-71 -24 31 47 -8 22 -43 -34 33 -13 -23 -36 -21 3 -43 -4 -19 65 -1 -16 0
 -111 -11 0 -42 -25 51 16 -46 -2 -33 29 | Z_102
46 13 22 41 26 -3 0 -29 -15 -2 -1 17 -11 40 -64 -9 31 63 -17 -8 23 -43
 -25 7 -18 -29 5 13 23 29 22 39 | Z_891
19 -4 -25 29 53 15 -18 -27 32 -17 31 -29 1 -18 -69 8 -37 44 -13 13 -19
 -42 37 19 -6 25 -2 -12 -37 -10 21 -18 | Z_734
-3 -12 33 16 -22 51 41 56 23 42 36 -2 -3 -43 5 -1 -27 9 13 8 23 -11 15
 -44 -41 28 -2 -2 -1 16 25 -3 | Z_524
-46 -45 -44 15 17 -8 -20 -25 44 3 6 6 14 -38 7 -6 -38 -6 -11 1 -17 -17
 18 -14 -13 58 -18 25 -35 -18 10 26 | Z_734
49 5 40 5 73 39 32 -24 -16 16 -8 -9 43 -4 -1 -19 -15 -36 4 19 15 -4 -10
 17 6 -52 12 16 14 19 4 -21 | Z_734
-18 2 27 9 -40 -35 24 2 -21 20 -17 13 -14 0 -1 -5 29 1 18 12 5 0 4 -36
 -5 3 43 -12 11 -13 -2 23 | Z_891
-1 -7 55 -12 -5 -3 -4 22 5 12 14 -3 -11 1 -17 27 -3 -3 8 11 36 17 -20
 -38 -20 -14 18 -4 29 -12 -13 -16 | Z_416
-13 -68 -10 -60 -29 3 -19 17 24 -38 5 -8 -10 40 61 39 -83 23 -21 3 -6 14
 -34 39 -26 45 -52 -11 -1 40 7 36 | Z_717
-3 7 54 35 -2 31 68 -16 14 -12 5 -19 20 33 -6 13 26 -38 20 -5 6 -56 10
 -76 -25 22 0 9 19 18 37 45 | Z_102
16 -56 36 -39 6 -30 -15 -24 -73 45 -25 14 -54 23 -61 -23 19 1 -19 -40 -1
 -29 39 19 -24 -33 -6 30 1 -29 -7 34 | Z_102
15 3 40 11 16 -58 -1 -56 -71 -33 -20 34 1 30 -22 -25 -40 -81 1 13 -42 37
 -12 -31 39 -4 -25 -42 50 15 -65 67 | Z_545
-17 9 51 16 -2 -19 34 -28 -1 -11 5 -21 -1 -21 -5 18 -7 -10 17 9 -16 13
 25 -51 16 23 41 -19 -8 -23 3 -28 | Z_445
-4 -8 0 0 9 -4 0 -27 -19 6 -6 -7 -3 -3 -16 -12 35 21 10 22 11 -45 -15
 -17 1 -10 35 -22 19 -3 7 12 | Z_734
17 22 -93 -6 -58 -8 47 3 -4 -4 23 31 -4 48 50 8 24 -26 41 56 -19 -50 -58
 -101 9 16 -15 -25 28 35 69 89 | Z_717
-16 29 40 6 -16 21 5 11 36 0 52 -13 -10 -3 -52 41 -24 -42 -17 -16 -11 31
 3 -89 -11 4 9 33 -10 0 -3 -12 | Z_524
-21 -25 12 -6 -13 -18 6 -24 9 -9 21 -21 -11 -27 -12 -1 -22 -12 7 -18 -12
 4 7 -6 0 19 20 21 -2 -4 -5 2 | Z_292
-10 0 12 3 -13 -1 8 5 -18 13 -14 6 1 -5 -11 -1 31 2 -7 -10 18 -22 -4 -8
 -5 -13 -4 -2 6 10 -15 21 | Z_524
-16 2 37 8 -5 21 13 11 -5 2 10 -12 -13 -22 -27 13 9 10 9 -16 -2 -4 24
 -11 6 11 33 -17 4 -7 -6 -18 | Z_524
-13 -5 25 -6 9 -29 29 21 -10 -14 12 -15 -14 -20 -22 -12 8 -27 30 -12 16
 -22 10 -20 -1 -11 26 -5 25 -11 -1 -1 | Z_807
-23 -37 49 25 23 17 5 -21 14 -23 0 -4 -5 37 -16 -21 -55 -25 -8 34 -20 -1
 -11 -57 -27 15 -18 -9 11 37 25 28 | Z_545
4 18 33 5 -22 13 5 2 13 -22 16 5 -16 10 -4 11 19 -7 -4 -53 17 -62 -9 -31
 9 10 -35 19 -9 17 55 25 | Z_545
-6 -5 12 -16 12 -30 15 -14 13 -25 16 -17 -6 -25 -11 29 34 6 17 -5 10 -85
 5 -39 16 -6 10 -6 4 -14 23 18 | Z_102
-28 20 -14 2 -38 26 27 29 26 12 12 1 -39 4 -44 63 -56 11 -43 -9 -33 -12
 -27 -43 -3 11 0 5 -6 4 6 -14 | Z_891
-18 -21 24 8 -1 -24 -9 15 0 10 13 5 -4 32 -7 -29 -2 -13 32 1 -5 37 -13
 -43 -2 17 -6 -9 16 -1 -1 18 | Z_524
19 6 18 14 8 36 -34 5 32 48 34 -21 -1 33 0 -9 5 66 -11 -46 3 58 -18 -17
 -44 46 -15 17 20 25 -31 1 | Z_891
7 -7 9 -17 14 -5 7 44 17 -9 13 12 -12 -18 22 14 -39 24 -3 25 5 -30 -18 0
 9 -16 -16 -10 7 18 11 12 | Z_102
43 -64 -19 -41 9 2 46 50 -1 15 25 -4 -6 29 23 -13 -5 24 -8 -7 31 14 -25
 37 -30 49 -72 2 13 1 102 -56 | Z_416
8 14 41 3 4 -33 6 5 -7 -16 -7 -11 -10 14 -25 16 29 19 8 -6 11 -8 20 2 6
 -17 26 -14 6 -3 -9 9 | Z_891
-11 -34 -1 -23 5 -33 24 57 -27 24 -22 -25 -13 20 -55 11 -24 -32 -11 18 5
 -38 -40 17 5 -30 -69 -17 1 5 48 -42 | Z_445
-32 -23 60 -7 -19 31 20 27 4 8 -14 -20 -31 45 -53 40 -50 -27 9 -30 -10
 -40 -10 -37 3 -36 -3 5 -20 0 16 -5 | Z_524
-17 1 84 91 57 42 -8 33 53 -5 -5 10 31 65 -14 32 -51 -52 62 22 32 -59
 -52 -84 -29 -35 -17 -13 47 17 -24 49 | Z_891
2 5 -8 13 -2 51 78 38 4 -1 25 -15 -28 8 -15 16 -28 -9 -1 -25 8 -44 18 -8
 -49 18 14 12 1 -27 22 -59 | Z_807
-2 -17 11 -65 10 -41 -88 43 9 -18 34 -30 -69 23 -28 15 28 50 30 -35 -4
 -14 9 -57 22 -18 -19 -63 29 -15 -7 26 | Z_416
-1 -3 29 -16 -26 -14 -16 -4 7 -7 -13 -12 -6 31 -43 10 -2 12 14 -13 -5
 -47 -2 19 -10 -7 7 0 -6 -30 20 27 | Z_102
13 10 71 23 20 11 24 -4 23 -19 23 -1 -2 6 -15 4 -18 24 12 -9 17 26 1 -46
 -12 29 15 -15 36 -4 -1 5 | Z_416
-31 -62 -29 -40 -45 -1 -13 43 15 28 4 -5 -48 34 -37 39 -34 65 -2 -8 -9
 -29 -27 2 -1 4 -23 8 -16 33 37 35 | Z_524
-19 4 47 -13 -27 -29 2 -3 -7 -3 -4 -4 -10 22 -13 -7 20 17 -13 -17 15 40
 2 -15 -21 15 12 -3 4 -23 -32 -10 | Z_524
-1 25 64 49 44 86 9 -10 -8 -57 -13 -26 -17 25 -36 3 -20 -2 -29 -58 -2
 -110 -7 -7 -38 -52 -13 -14 20 23 -11 15 | Z_445
-22 -4 21 -63 -45 -38 47 66 -1 40 33 -19 -28 1 -36 66 20 -25 65 57 20
 -12 -16 -60 0 -47 76 17 47 -12 -9 11 | Z_102
-21 14 -7 8 -4 -6 -13 -26 9 -13 -19 -23 12 13 -8 0 23 -8 5 32 -8 -13 -22
 -14 0 -13 23 -24 17 -7 -12 -2 | Z_292
-20 -25 52 -27 -15 -29 7 -20 -22 25 18 2 -36 -1 -16 0 30 5 12 -1 12 18
 -9 -74 0 35 20 -11 48 -10 3 0 | Z_545
4 -13 81 59 35 61 -32 25 -19 -53 -7 3 -62 48 -69 -11 -61 25 -13 10 -6
 -59 9 9 -17 -71 35 -26 -5 53 32 14 | Z_807
-8 6 -6 13 13 39 50 16 28 20 -4 -10 1 37 2 4 5 11 13 5 4 -5 -10 -47 -24
 7 10 15 26 26 22 14 | Z_807
-35 -6 -3 -12 -43 -15 -21 -29 -14 13 -10 -12 -4 10 -13 -11 24 1 3 19 -11
 10 -28 -6 -12 19 34 -8 16 -3 -17 3 | Z_545
-10 9 -6 -27 9 -1 -7 18 7 13 16 6 -23 -47 3 51 -9 -15 -31 0 7 6 -3 -39
 23 -23 14 16 -5 4 -13 -37 | Z_807
33 78 6 48 -24 112 44 49 9 6 59 12 -2 -34 67 -8 28 8 -42 -29 8 63 -11
 -16 -13 47 22 16 5 36 41 -82 | Z_416
8 9 52 -23 2 -19 -30 -28 -11 7 17 1 -7 26 -21 -10 15 8 9 -4 6 54 -16 -34
 0 -2 40 3 45 -10 -32 26 | Z_734
24 -5 21 -2 2 -3 3 -32 -4 -75 26 -22 -8 -13 -2 -3 -48 2 6 -31 -38 -3 29
 9 20 11 16 -27 -12 21 -4 39 | Z_416
14 3 -53 -37 -9 -55 54 14 -28 -20 -17 42 -5 13 85 -34 61 1 -2 25 -1 49
 32 -24 3 46 -9 -32 46 -3 20 41 | Z_807
-14 -16 18 25 11 51 12 -73 4 49 -2 -5 -18 32 -114 6 -19 41 -14 -15 5 -59
 -67 -23 -49 -1 34 47 37 -21 10 -15 | Z_545
11 -16 7 20 -6 13 45 13 -6 39 17 -22 5 21 -49 -29 -12 -21 0 4 -9 22 -2 2
 -49 3 10 41 1 25 28 -2 | Z_891
17 20 34 14 -2 -28 0 -24 -22 -32 -13 -2 10 21 -33 -12 28 -14 9 -15 -10 3
 4 23 9 -5 25 -16 22 -5 1 26 | Z_891
-11 -61 17 17 14 2 12 -19 -8 13 0 -33 31 -33 -29 24 -48 -30 12 21 2 -47
 -31 25 -7 5 -11 0 -8 14 23 -27 | Z_445
-14 20 7 -7 -10 -14 -18 -25 -9 18 -12 -15 -2 -17 -37 -6 45 17 1 17 8 -21
 -11 -7 14 -16 51 -13 -4 -28 8 -22 | Z_734
-2 11 6 28 -5 -7 62 1 -17 -2 -7 -4 8 62 -5 -19 21 -14 27 5 26 -32 -70
 -43 -22 13 -1 -25 57 -8 12 -17 | Z_807
19 3 59 29 36 -27 53 -23 -19 26 3 -47 30 -40 -4 -19 16 -33 49 -33 6 -7
 32 -6 35 -13 30 6 -32 5 -14 -36 | Z_891
-8 5 7 22 7 -33 31 40 19 -40 14 -12 -3 -11 -10 28 -76 -25 48 4 -12 -30
 14 -13 34 16 -10 -45 -4 -1 -16 12 | Z_807
1 -17 36 -47 -39 -69 -21 -11 -39 8 -6 -30 -29 71 -50 18 29 7 10 -35 5 -4
 -41 -29 32 -50 -14 0 -14 21 -17 24 | Z_524
-4 -46 -63 -27 2 -15 1 -24 -2 16 5 -8 -7 55 -43 -12 -26 -15 18 -4 -24 11
 -40 24 -31 -19 19 54 0 -33 6 -6 | Z_416
-25 -2 12 0 4 19 10 15 -6 6 -21 1 -22 30 -18 4 -3 -5 1 -33 1 -14 7 27 -6
 -58 32 49 -38 -18 -18 -28 | Z_524
-1 6 29 -4 16 -9 -28 -6 12 -17 3 -12 -13 -13 -4 -10 8 38 -5 -24 0 -12 24
 0 -7 -12 5 1 -10 -2 1 15 | Z_445
-16 -33 11 -3 2 5 -8 2 -8 53 19 1 -12 -32 -20 -5 22 10 -10 17 7 34 -12
 -23 -34 16 41 17 33 0 1 -25 | Z_891
-20 -10 0 -18 -45 0 -32 -29 17 -4 25 -12 7 -9 -2 -8 39 -7 14 -7 -10 -5 4
 -64 -29 11 30 8 8 11 -3 71 | Z_524
10 -12 47 -29 -9 -40 -27 -22 -30 -3 9 1 -20 6 3 -16 17 7 -7 -9 4 35 8
 -16 20 9 15 -13 0 -5 3 4 | Z_734
15 -41 -6 -2 19 5 -11 15 -16 41 25 2 -3 16 -30 12 -32 -25 4 -8 -8 19 -19
 -9 7 -1 -40 15 -4 19 3 -14 | Z_524
-23 -9 -32 -36 23 -74 3 27 -21 0 -22 -35 21 -59 -6 23 55 -34 23 18 -6 -9
 17 52 111 4 -10 -40 -25 1 38 -51 | Z_734
8 -8 -13 -18 -5 5 9 4 8 38 18 3 18 -44 53 3 -12 17 21 12 -3 25 -18 -21
 -1 28 5 -5 27 5 -9 8 | Z_445
-6 -2 -6 -18 -16 -1 11 -9 -3 42 10 -21 -8 1 6 2 22 38 28 12 17 4 -24 -15
 -10 9 37 7 12 9 -12 -1 | Z_717
